Input: array([106, 129, 123, 122, 123, 124, 126])
Output: 106
Input: array([120, 111, 103, 141, 150, 148])
Output: 120
Input: array([153, 128, 114, 127, 121, 120])
Output: 153
Input: array([125, 118, 117, 129, 149])
Output: 125
Input: array([107, 123, 118, 144])
Output: 107
Input: array([101, 148, 102, 133])
Output: 101
Input: array([122, 151, 135, 127, 118, 111, 138])
Output: 122
Input: array([126, 112, 119, 117, 144, 134, 153])
Output: 126
Input: array([120, 106, 133, 134, 116])
Output: 120
---
[[130 124 126 128 127 126]
 [142 119 125 117 116 124]
 [119 113 117 155 127 143]] -> 155

[[123 128 135 128 121 135]
 [131 134 108 103 147 101]
 [132 125 138 136 126 127]] -> 136

[[141 150 127 142 132]
 [136 144 135 129 154]
 [110 111 156 134 139]] -> 156

[[110 147 128 121 116 134]
 [129 142 107 129 117 129]
 [145 126 134 116 138 123]] -> 116

[[110 100 129 133 130 103]
 [132 131 108 152 133 121]
 [131 123 119 139 130 110]] -> 139

[[128 106 126 120]
 [130 107 125 119]
 [129 106 125 120]] -> 106

[[118 125 150 110 136 131 116]
 [121 129 131 120 103 120 137]
 [143 140 108 112 125 122 137]] -> 125
---
[118 141 106 110 149]
106
[130 124 150 141 127]
150
[143 139 101 142 141]
101
[131 156 136 138 128]
136
[106 134 149 118 124]
149
[139  99 132 153 119]
132
---
117  140  133  144  139  128
136  137  119  130  117  121
132  117  152  130  114  130
⇒ 114

112  140  122  123
143  132  123  100
128  100  148  144
⇒ 148

138  141  145  150  152  151
109  119  129  135  139  139
116  118  123  131  142  151
⇒ 142

127  137  143  107  148  112  141
143  123  125  126  123  138  126
129  150  132  133  142  140  127
⇒ 140

126  137  112  155  133
120  110  136  108  132
139  145  125  145  120
⇒ 145

137  113  127  107
134  138  115  105
106  134  148  112
⇒ 148
---
[[122 122 146 155 107]
 [141 109 133 130 138]
 [112 150 147 109 132]] ⇒ 147

[[102 117 109 157 112 120 118]
 [106 132 112 123 135 116 131]
 [145 143 142 115 101 132 125]] ⇒ 101

[[127 118 122 134 135]
 [131 127 122 132 129]
 [150 151 112 137 113]] ⇒ 112

[[132 138 105 109]
 [144 128 118 127]
 [120 145 127 123]] ⇒ 145

[[129 130 139 130 128 141 129]
 [110 105 134 150 111 143 153]
 [147 148 136 116 144 136 110]] ⇒ 144

[[133 126 130 133 125]
 [ 99 145 125 100 133]
 [132 123 125 132 127]] ⇒ 125
---
[139, 141, 132, 124, 117, 101, 127] Answer: 127
[133, 152, 145, 128, 119, 136, 120] Answer: 120
[127, 122, 149, 115, 130, 118] Answer: 118
[105, 107, 153, 139, 110] Answer: 110
[116, 110, 131, 152, 151, 123] Answer: 123
[150, 128, 129, 139, 119, 141] Answer: 141
[119, 108, 106, 120, 115, 157] Answer: 157
[155, 145, 153, 140, 148, 120] Answer: 120
[110, 135, 157, 144, 108] Answer: 108
[150, 103, 113, 147] Answer: 147
---
[[105 107 110 151 146]
 [105 150 146 134 108]] ans = 150

[[104 131 142 117]
 [111 135 127 110]
 [105 122 123 140]] ans = 135

[[106 143 107 149]
 [148 123 146 106]] ans = 123

[[134 112 129 133]
 [114 155 104 111]
 [156 107 152 152]] ans = 155

[[150 148 146 109 147]
 [135 106 109 122 150]
 [109 110 111 150 124]] ans = 106

[[103 105 108 153 114 104 103]
 [117 153 152 148 115 150 137]
 [152 153 153 116 150 120 151]] ans = 153

[[153 106 122 116 150 120 145]
 [140 138 149 136 112 140 148]] ans = 138

[[120 116 120 133 147]
 [104 143 141 142 121]] ans = 143
---
Q:
[[116, 135, 108, 128, 142],
 [115, 134, 149, 138, 132]]
A: 142, 115

Q:
[[123, 114, 119, 122],
 [135, 128, 127, 121],
 [150, 117, 120, 120]]
A: 122, 150

Q: [125, 129, 150, 126, 127]
A: 127, 125

Q: [124, 106, 140, 132, 113, 110, 149]
A: 149, 124

Q: [125, 106, 144, 124, 152, 118]
A: 118, 125

Q:
[[144, 128, 107, 153, 151],
 [111, 122, 145, 112, 112],
 [145, 128, 105, 150, 150]]
A: 151, 145

Q: [118, 117, 131, 149]
A: 149, 118
---
[[151, 118, 125, 154],
 [129, 139, 117, 115]] ==> 125

[[130, 136, 106, 136],
 [120, 117, 151, 139]] ==> 106

[[100, 143, 142, 143],
 [104, 138, 138, 139]] ==> 142

[[130, 122, 111, 123],
 [130, 122, 104, 123]] ==> 111

[[100, 156, 157, 100],
 [131, 130, 128, 123]] ==> 157

[[108, 107, 147, 106],
 [148, 147, 109, 149]] ==> 147
---
125,149,143,111 -> 149, 143

146,121,133,130
112,140,120,122
152,110,137,135
-> 152, 146

146,103,117,121,156 -> 156, 146

112,150,142,105,145,138,126 -> 150, 145

101,116,129,132 -> 132, 129

140,125,127,132,118,113
146,124,136,126,120,116
105,132,120,125,135,153
-> 153, 146

153,120,109,113,149 -> 153, 149
---
Input:
[[129, 127, 150, 117],
 [131, 117, 131, 109],
 [112, 104, 104, 152]]
Output: 104

Input: [157, 110, 128, 145]
Output: 128

Input: [121, 150, 143, 119]
Output: 143

Input: [125, 118, 100, 111]
Output: 100

Input: [124, 153, 140, 123]
Output: 140

Input:
[[128, 128, 128, 128],
 [121, 131, 127, 154],
 [129, 128, 128, 128]]
Output: 128

Input:
[[106, 129, 121, 122],
 [145, 123, 126, 134],
 [136, 127, 122, 136]]
Output: 122

Input: [147, 111, 135, 152]
Output: 135
---
[[145 120 108 143 114 151]
 [128 128 132 127 125 129]] → 120

[[132 154 141 129 126 128]
 [128 127 149 145 129 128]] → 154

[[129 133 151 134 116 111 118]
 [136 135 135 121 119 107 129]] → 133

[[112 121 131 112 143 120]
 [135 138 124 151 112 126]] → 121

[[125 128 114  98]
 [129 112 106 134]] → 128

[[118 134  99 142 128 138]
 [122 126 152 117 145 139]] → 134

[[119 104 100 130 139 131]
 [125 101  99 123 133 120]] → 104

[[116 111 158 115 114 118]
 [120 111 156 109 116 120]] → 111

[[123 137 117 128 108]
 [105 143 124 136 135]] → 137
---
array([[150, 144, 139, 134, 132, 129, 123],
       [155, 143, 136, 126, 140, 132, 119],
       [129, 131, 105, 142, 135, 121, 129]]) ==> 132

array([[147, 106, 124, 135],
       [139, 106, 126, 125]]) ==> 106

array([134, 130, 122, 102]) ==> 130

array([[154, 120, 127, 136, 114],
       [155, 114, 126, 133, 113],
       [113, 145, 134, 140, 133]]) ==> 127

array([103, 125, 133, 127, 124]) ==> 133

array([[109, 112, 117, 123, 126, 113],
       [148, 115, 124, 138, 110, 115],
       [102, 122, 128, 127, 108, 143]]) ==> 123

array([130, 134, 145, 152, 122, 127, 123]) ==> 122

array([110, 130, 150, 137, 132]) ==> 150

array([147, 105, 155, 142, 158]) ==> 155

array([121, 132, 126, 106]) ==> 132
